Each name stands for a flat space through zero: a line, a plane or more. A row that begins with a name and a colon came from that space; any other row is followed by the name of the space it lies nearest, among the names in its block.
mtnt: [-107 -109 -288 -102   50  283  582  -52  444 -419   -5   23 -188 -161
 -204 -156 -171  407   75   23   20  -45  -95  -16   41  303  -81    3
  126 -343]
gpgz: [-194   14 -486  283  126  333  205  136 -337 -194  170  274  113 -258
   23  317 -285 -113  545  -95  -31  -33   56 -315  262 -371   88   97
  138 -165]
clbg: [ 110   75   72   80    7  -42 -123   24  -60  144   11  -99  146  189
  229    6  113 -211   78  -46  165   37   42  -94    5 -113  -70  -13
   -9   61]
jdbf: [-201 -277 -171    4  303  -74  620 -131  339 -543 -404  246 -378 -321
 -474   76 -437  796   74  117   36 -311   -7  125  -95  271  112   58
  -24 -227]
jdbf: [  41   89 -497  -74  127  348  180   37 -107 -133   10   91   44  -55
  -42   -4 -305  -48  -81  -23 -189   97  122 -200  221 -112   96  135
  -27 -328]
clbg: [-104 -248  -20 -120  127   26  142   47   97 -111  -77  190  -37 -155
  -79  -70  -54   68 -134   55  -34  -77  -11  -25   40   91 -120  182
  -59  -11]
fmbr: [-345 -139  -72   90  130  -10  154  151 -138 -255 -117  304 -108 -332
 -212  304 -243  253  207   39  -16  -86 -105  -13  105  -50  194  215
  -87   20]
jdbf: [-250 -144 -398  -27  109  313  494  175  195 -366  -59  145 -204 -185
 -159  206 -325  304  -12  128 -199   62  -75   71  298   24  200   76
   34 -411]
njzh: [ 173  -34  154   85 -219   99  190  -15   72  -20 -106  -26  143  -15
  262 -150  298 -282  222   -8  342  -56 -166  -43 -120  168 -417  106
   95  210]
mtnt: [ -22  -80  164   -6  -28 -152 -281  164 -158  175   81  -28  -31  -69
  130  127   65 -212 -265  115 -231  -24   53  194   68 -202  127  -53
  -75  124]
mtnt: [-317 -226  288  118  156 -388 -159   54   75   40   40   73 -205  -16
 -166  319  -24  334   63   94  -70 -104    9  256   16 -112  262 -222
   25   84]
fmbr: [ 198   90  -46  157 -137   63 -462   24 -414  506  291  -42  265  278
  319  139  216 -665   17  -31 -224  177  187  -34  160 -459  -43 -225
  173   92]
jdbf: [  47  203  -70 -125 -102  144  169   39  141 -318   11 -169 -145 -320
  -12 -103 -113   93  -78   74   31  -39  -98  119   54  248  123   11
  -12  -97]
gpgz: [-300 -286  -54   68  236  -77   93  108  -96 -145   18  310  -31 -275
 -155  106 -168  191  142  -43  -46 -206   22 -164  -25 -147   -4  204
  -93   54]
clbg: [  46  -19  -70   68   89   -2  139 -125  -78 -106 -196  159   42  -73
  -98  -21  -99   83  197  -55  170 -116   24 -143 -100   53 -113  128
  -10   58]
njzh: [-146 -230  -29  -12  -82  165  472  247  247 -375  -31   25 -158 -406
   88  -46  -11   99  -25  120    2 -188 -204  102   -3  136 -127  181
  -37  -46]
njzh: [-394 -140   66 -106   57   20  436  376  241 -588 -210   71 -285 -566
  -96  124 -231  437  -82  155   97 -160 -318  141   68  262  217  395
 -292  -41]
gpgz: [ -66  187 -244 -145  165  146 -116  -40 -183  -30   30  132  154   22
 -156  -71 -205   26   32 -166   37  159   55 -358  105   10   92  260
 -138 -100]
njzh: [ 350   97  552   40 -119 -446 -622 -172 -114  682  -95 -253  261  700
  295 -119  491 -382 -186  -75  201  136  103   50 -274 -100 -198 -176
  -72  382]
mtnt: [  47  101 -119   83   93  -11   62 -112 -117 -126 -158   80  -44 -103
 -120  117 -204  114  160   11   70  -73   70   -9   23    1  120  -19
   29  -30]
clbg: [  10  113  492  -99 -210 -308 -517  185  -11  326  205 -344   15  156
  241  -58  340 -210 -366   24  -84   93  -82  216 -117  -56  123  -97
 -182  262]
jdbf: [ -10  -55   30  209  120 -177   83  -99 -177 -162 -187  171  -61 -276
 -114  129 -159  154  298   -8  141 -308   62  -23 -162  -66    9   22
    3  170]
mtnt: [-210 -321  182   73   86 -177  229  -24   90 -210 -206  276 -136 -285
 -206   72  -23  297  184   57  136 -256 -114   76 -146  150 -127  125
   -4  188]
fmbr: [-198 -152 -130   21  215    9  216  127  -28 -175 -283  235  -66  -59
 -125  229 -256  232    0   63   12   -6  -29  -38  128  -41  144  250
 -161 -112]
njzh: [ 103  241  112   96  -93  -70 -268   26 -156  166   66 -178   99  150
  193  110  100 -218   90  -24  102  104   13   23   48 -119  118 -116
   12   88]
jdbf: [-155  -55 -333 -363  -71  578  812  216  459 -714 -138   74  -89 -503
  -75 -400 -163  248 -113   15  182    8 -372 -209   80  594 -251  612
 -179 -277]
fmbr: [-180   20 -170  -82   11  136   75 -139  129 -170  234   89 -145 -180
 -330    8 -130  262  146   -8 -140   55  -15   51  134  162  122 -191
  231 -171]
gpgz: [-255 -138  159 -407  217 -211 -165   23  302   18  -34   16 -180  129
 -340 -117 -101  446 -564   53 -199  153  -12  115   46  250  237   99
 -254 -131]
clbg: [-102 -103  -44   71  -63  151  230  174   -9 -112   15   79  112 -107
  138  -61   80  -82  179  -88  133  -55 -153 -220  -80  -32 -221  281
  -84   63]
fmbr: [ 162    8  -82 -135 -158  187  514   59  379 -287 -154 -243  -89  -60
   85 -415   33  189 -237  -24   67 -121 -159  -44 -306  286 -238  207
 -177 -138]
njzh: [-144 -428  354 -103  187 -273  313   18  346 -180 -456  206  -73  -34
  -95 -152   84  359  -96   53  358 -221 -166   -6 -254  341 -314  374
 -241  200]
mtnt: [   3    3 -144   55    0  138  423  -60   90 -322 -293  114  -79 -169
 -122   26 -156  225  211   28  194  -84 -115  -20  -34  210  -57  150
   12  -68]
fmbr: [ 160   47 -113   30 -152  227  203  -10   42  -79   36  -61   77  -72
  164 -151   94 -205  104  -18   87  -27  -51  -70  -25   64 -232   28
  103  -16]
njzh: [ 338  107  288   41 -147 -303 -335 -266  -27  395  -51 -238   20  383
   43 -131  247 -103 -179  -13  -45   -9  137  190 -294  -24  -70 -334
   59  182]
mtnt: [ 520  394   48  191 -437  293   67   -8 -268  122 -160 -219  455  155
  604 -247  405 -757  372 -164  563   73 -178 -316 -196   50 -526  269
    5  315]
gpgz: [ 346  285  182 -241 -339  112  116   61  226  -78 -195 -407   27   42
  276 -408  232 -176 -386   37  199   80 -216   95 -195  397 -174  200
 -216   71]
clbg: [ 275  335  528  247 -163 -456 -383 -148 -338  233 -306 -182  211  180
  195  -21  267 -154  310 -168  546 -144  -68  -99 -484    0  -99   90
 -203  580]
fmbr: [ 109  -38 -139 -201   31  117  453  -37  374 -254 -304 -103 -140   56
 -107 -282 -129  345 -324   35   16  -31  -63    8 -157  309  -84  181
 -178 -242]
njzh: [  86  153 -246  138   52  161 -109 -146 -362  113   14  198  243   86
  -15   91  -77 -241  367 -147  103   96  111 -306   97 -169  -68   56
  117   22]
mtnt: [ 169  159 -521  -72  -45  466  349   73   -2 -257   29  -72  -25 -192
   81  -96 -254 -121 -127   42 -201   38   57  -76  186  -23   42   72
   29 -360]
jdbf: [-116 -125  221  308   59 -306 -133  -53 -281  -33  -18  208  -54 -337
  -67  275  -18   28  423   19  110 -330   41   84 -123 -179   30 -114
  109  345]
gpgz: [ 303  -20  173   33 -190  -52   20   59  -33  113 -155 -167   66   24
  318 -173  219 -315 -220   57   40 -131  -15   89 -220  -25 -246   69
 -104  191]
fmbr: [  19   55  179 -233   73 -265 -517  -44   -9  359  189 -169   -7  293
  -90 -145   64   27 -506  -43 -301  132  164   59  -74  -85  190 -136
 -163    7]
gpgz: [ 180  120  264   -7 -389  117  -73  203  -36  170   43 -226  245  105
  474 -194  456 -534  -36  -41  229  122 -248  -54 -108   65 -330  210
  -93  273]
gpgz: [  45  -11  -96   75   42   -9  178  -32   -6 -106 -208   32  -97  -28
  -72   98 -152  151    3   59  -28  -75   29   78  -32  -15   82   -8
  -22  -76]
clbg: [ 157  162  173   83  -37 -275 -651 -154 -289  532  196 -136   74  378
   38  166  135 -259 -113   -4 -236  152  240  168   36 -311  217 -428
  123  113]
gpgz: [ 188   15  -16   41 -135   94  322  -42  116 -230 -180  -72  -86 -222
   83 -110    9  -11   39   88  123 -175  -73  119 -110  183 -158   10
   56   26]
njzh: [-165  -68 -227  -48  109  253  197   17    6 -199   39  249   72 -171
  -96   16 -117   11  236  -42  113   60  -58 -216  209   95  -93  198
   78 -101]
clbg: [  92  131  207   -3 -139  -95  -30   81   68  -29 -130 -209  -76   -6
  149   52   83  -38 -116  113  102   15 -103  232   -7  106  105  -42
  -66   76]
gpgz: [ 277  234  396  -92 -196 -256 -486  -42  -15  404  140 -403  162  357
  275 -301  379 -286 -281 -111   79   75   27   -1 -285   -7 -103 -103
 -141  253]
clbg: [ 138   25  -51  286   80 -193 -562 -267 -523  576  156  167  181  382
  -49  312   33 -322  220  -74 -249   83  359  -22   61 -526   93 -416
  267  113]
fmbr: [ 117  263  198  -94  -21 -171 -688   69 -262  386  241 -219  123  180
  225   87  119 -420 -280   32 -126  206  151  105  208 -210  264 -181
  -47  113]
gpgz: [  22  -15  188    5 -211   35   45  134   73   17   17 -106   54  -16
  217  -74  246 -185   -2   19  122   20 -180   50  -62   84 -170   88
  -27  145]
clbg: [-266 -238 -340  -23  -74  483  502  253  171 -229  194  178   75 -131
   51  -83   22  -23  162  -76  -65   90 -214 -269  127    7 -264  299
   41 -223]
jdbf: [-303 -220 -465   87  236  364  757  166   94 -609 -263  389  -83 -416
 -168  164 -416  354  368   14  163 -140 -140 -253  175   80  -36  430
  -50 -272]
fmbr: [ 200   72 -525  -78  -97  596  388   62  175  -79  161 -116  122  144
  243 -186  -22 -295  -62   -7 -114  216   29 -170  262  -18 -200    3
  173 -439]
njzh: [ 125   -5  378  -82  -44 -255  -48  -65  269  103 -199 -205   -1  277
   98 -182  237   91 -163   10  273    1  -83   99 -220  238 -140    1
 -117  145]
gpgz: [ -36  148 -277  100  100   83 -123   77 -176  105  150  -63   18  177
   25  231 -198  -24    6  -32 -234  142  159  -58  195 -346  317 -147
    9 -250]
njzh: [-109  -93  317  -62 -208  -46  280  239  304 -321 -127 -139 -201 -358
  128  -38  146  116  -98  175  171 -140 -324  298  -72  323  -45  138
 -104  145]
jdbf: [ -89  -71   10  144  -92  109  445   93  -70 -456 -299  227  -54 -559
  -14   78  -82   71  382   51  318 -266 -252  -26  -90  205 -162  346
  -40  208]
mtnt: [ 289 -165   64   33 -208  209  582  128  297 -175 -400 -105   68   24
  424 -227  246 -239  -63  116  345 -109 -212   36 -140  236 -513  279
  -60   46]
fmbr: [-375   60 -322 -232  139  300   98  303  101 -311  293   28 -101 -288
 -112   72 -298  176 -140   13 -218  178  -80 -102  393   17  346  182
 -109 -353]
clbg: [ 125   73   97  209 -113  -88 -222  -27 -394  268  -48   64  240  133
  146   40  161 -309  217 -143   97  -30   19 -193 -208 -245 -157  106
  -60  295]
fmbr: [ -89 -132  273  208  -11 -280 -205   -7 -217  165   12  125   64  -31
   11  123  148  -52  238  -63   81 -165   -6  -24 -204 -179  -85  -10
   -7  335]
jdbf: [ -86 -150 -155  -14  213   -2   61  -76   51   32  -41  156  -19  152
 -166   59 -143  177  -17  -13  -94   35  120  -73   75  -70   33  -25
   28 -168]
jdbf: [ 150  160  -99 -192  -73  236   90  -25  116    0 -112  -79  135  207
   87 -198   62 -133 -129  -33  157  244  -84 -129   93  234 -132  186
  -57 -114]
mtnt: [  72  158   -8  111  147 -222 -334   23 -248  130  -47  -99 -114   43
   33  367 -227  -36 -147  147 -206    1  238  258  203 -309  478 -284
  -13  -67]
clbg: [ 294  315  129 -211  101 -239 -319 -373  129  119 -175 -227 -111  273
 -195  -96  -93  177 -286   77   63  125  195  238   32  282  250 -325
   48  -79]
mtnt: [-165 -117   -5  128  179 -172    6  -27 -126 -115  -94  203 -133 -212
 -208  247 -216  239  153   49  -50 -175   71   73   12 -107  186  -42
   10   42]
jdbf: [ 157  104   52 -224 -105   49 -271  -25   19  247  219 -176  141  190
  110 -329  197 -254 -329  -89 -118  145   47 -101  -65   36 -134   13
  -65   23]
njzh: [  53   49  398 -150 -136 -215  182  -48  277 -199 -448 -117 -121  -39
  -93 -206  121  324 -148   44  361  -76 -281  151 -328  515  -98  254
 -256  224]
mtnt: [ -11  -80 -245  116   48  163  259   82 -106 -178  -46  126   -5 -223
   36   63 -161  -29  124    7  -54 -143   30  -99   22 -139  -44  116
    1  -75]
[ 112  154  183 -235 -271    0 -129   17  247   62  126 -339 -156   49
   35 -158  175  -26 -431  132 -192  157 -100  363   19  245  119 -217
   22  -49]
jdbf
[ 270   85  -46 -110 -208  275  275  -84   64  -66 -222   -3  215   53
  146 -380  192 -236   31  -97  311   54 -167 -241 -175  314 -472  349
  -61   96]
mtnt
[ 242  295  153 -193 -162  -72 -406   54   91  339  212 -491   53  405
  256 -204  208 -231 -503   -9 -166  244   70  120  -17  -44  145 -204
 -116  -73]
gpgz
[ 307  403  -98 -118 -448  387  -95  366  -51  208  195 -528  206  274
  609 -176  273 -640 -426    0 -150  366 -144   -2  114 -127    7  107
 -178 -133]
clbg
[ -86  -66  106    3   22 -142  -90   49 -130  -44 -112  113 -122 -220
 -106  174  -91   56  -96  120 -113  -83   -8  196   38  -16  167   20
  -59  114]
mtnt
[-302   26 -118   72  262 -192  -46  -43  -37 -185  -40  118 -323 -150
 -428  445 -441  553   70  114 -229  -25  110  247  204  -94  610 -254
   42 -215]
mtnt
[ -88   68   -1   52   80 -122  -54  -89   -9  -79  122  -26  -70 -101
 -169  -19 -105  250  153  -99    1 -126   54  -69 -138  -25  116 -100
    7    8]
clbg
[ -37  -15  136 -154  -96  102 -149   95  -77  104   99   85  249  -14
  142 -214  246 -322   -9 -110  175  120 -146 -248   -1  116 -289  334
 -104  217]
gpgz
[ 135   83 -165  103 -215  328  206  179 -124  -65   -5  -39  144  -98
  332   16   90 -408  123   21   71   49 -112  -77  106  -80 -170  155
   36   -5]
gpgz
[-266 -228  361  111  117 -414 -241   16 -101  122  -73  193  -74  -19
 -168  247   50  204   97   25   25 -114  -25  123 -101  -90  108  -20
  -66  277]
mtnt
[-179  -56    5  -64   87  -14  -63  102   38  -22  167   21    7  -47
  -31  -25  -20   74  -25  -56  -42   12  -13 -103   33  -41   49   70
  -70  -28]
fmbr
[  76   72   -5 -164  -43  162  286   51  293 -219 -184 -120   -1   12
  103 -185   27   49  -97   39  263   79 -159  -23   42  333 -120  200
  -88 -103]
clbg
[  72 -226  274   94    4 -374   -2 -196  110  224 -371   39 -167  349
 -195  126   80  294 -171  116  -91  -59   44  333 -249   24   10 -211
   -1   94]
jdbf
[  79  127 -258   40  192   21 -271 -197 -186  153  270   22   59   89
  -97   45 -175  -74   92  -82 -182   30  317 -124  147 -249  152 -296
  193 -160]
gpgz
[ 111   29 -749  348   17  597  440   28 -360  -68   64  251  296   35
  179  125 -201 -349  560 -184  -32   29  119 -514  147 -445 -239  151
  197 -281]
clbg
[  69  136   73  -47   -5  -56 -181  -10    3   66  166 -167   66   35
   98 -151   71  -79  -35  -85   57  -11   46  -93  -73  -15   -7  -42
  -39   45]
jdbf
[-423 -359  194   67  132 -239   49    5   31 -131   32  337 -147 -290
 -344  137  -35  394  231  -15  -14 -211 -100   25 -125   40   -5   64
    9  190]
mtnt
[ 116   18  166  405 -207  -69   12    5 -253   75  -67   18  106  -64
  268  238  206 -309  504   10  247 -155  -68   61 -102 -191 -164 -116
  183  305]
fmbr
[-507 -429 -257  341  349  -54  161   94  -60 -209  364  373 -218 -398
 -242  483 -322  327  499   46 -288 -298  176   27  233 -451  232 -312
  314 -174]
gpgz
[-129   31  211   76  -47 -207 -503   75 -360  277  249   59   98  -47
   19  148  120 -217   53  -67 -135   15   34  -14  -16 -263  122  -44
  -34  279]
mtnt
[ 329   -6 -192   42 -132  288  568 -101  143 -247 -402   11   31  -54
  135 -188    1  -90   79   61  248 -101  -86  -31 -105  247 -367  178
   52  -66]
fmbr
[ 111  152 -103  -24 -169  202  420  121  122 -377 -295 -131 -146 -265
   82   -2 -125   78  -70  139  103  -49 -189  164   13  238   63  165
  -98  -97]
clbg
[-149  -79  139   -2  132 -148  -93   57 -183  -97 -164  235   14 -257
  -83  123  -88   30   83   23  145 -107  -43  -46   25   32   42  248
 -138  217]
fmbr
[-248 -281  305  -55   70 -274   -7   90  247   48 -109   44 -165  126
 -123  121   84  308 -186  108  -40   13 -105  236  -31   87   83  -21
  -92   45]
mtnt
[ 317  420   28 -107  -75  -82 -567  -40 -283  393  266 -368  255  307
  225 -319  119 -354 -294 -235 -104  109  200 -270 -215 -234   50  -18
 -221   84]
clbg
[-150  -14  -39   13   38   79 -121   10   -5   82  117  109    7  104
  -33  283    1  -84  140   90  -23  240   -6  116  387  -26  150 -174
  221 -105]
jdbf
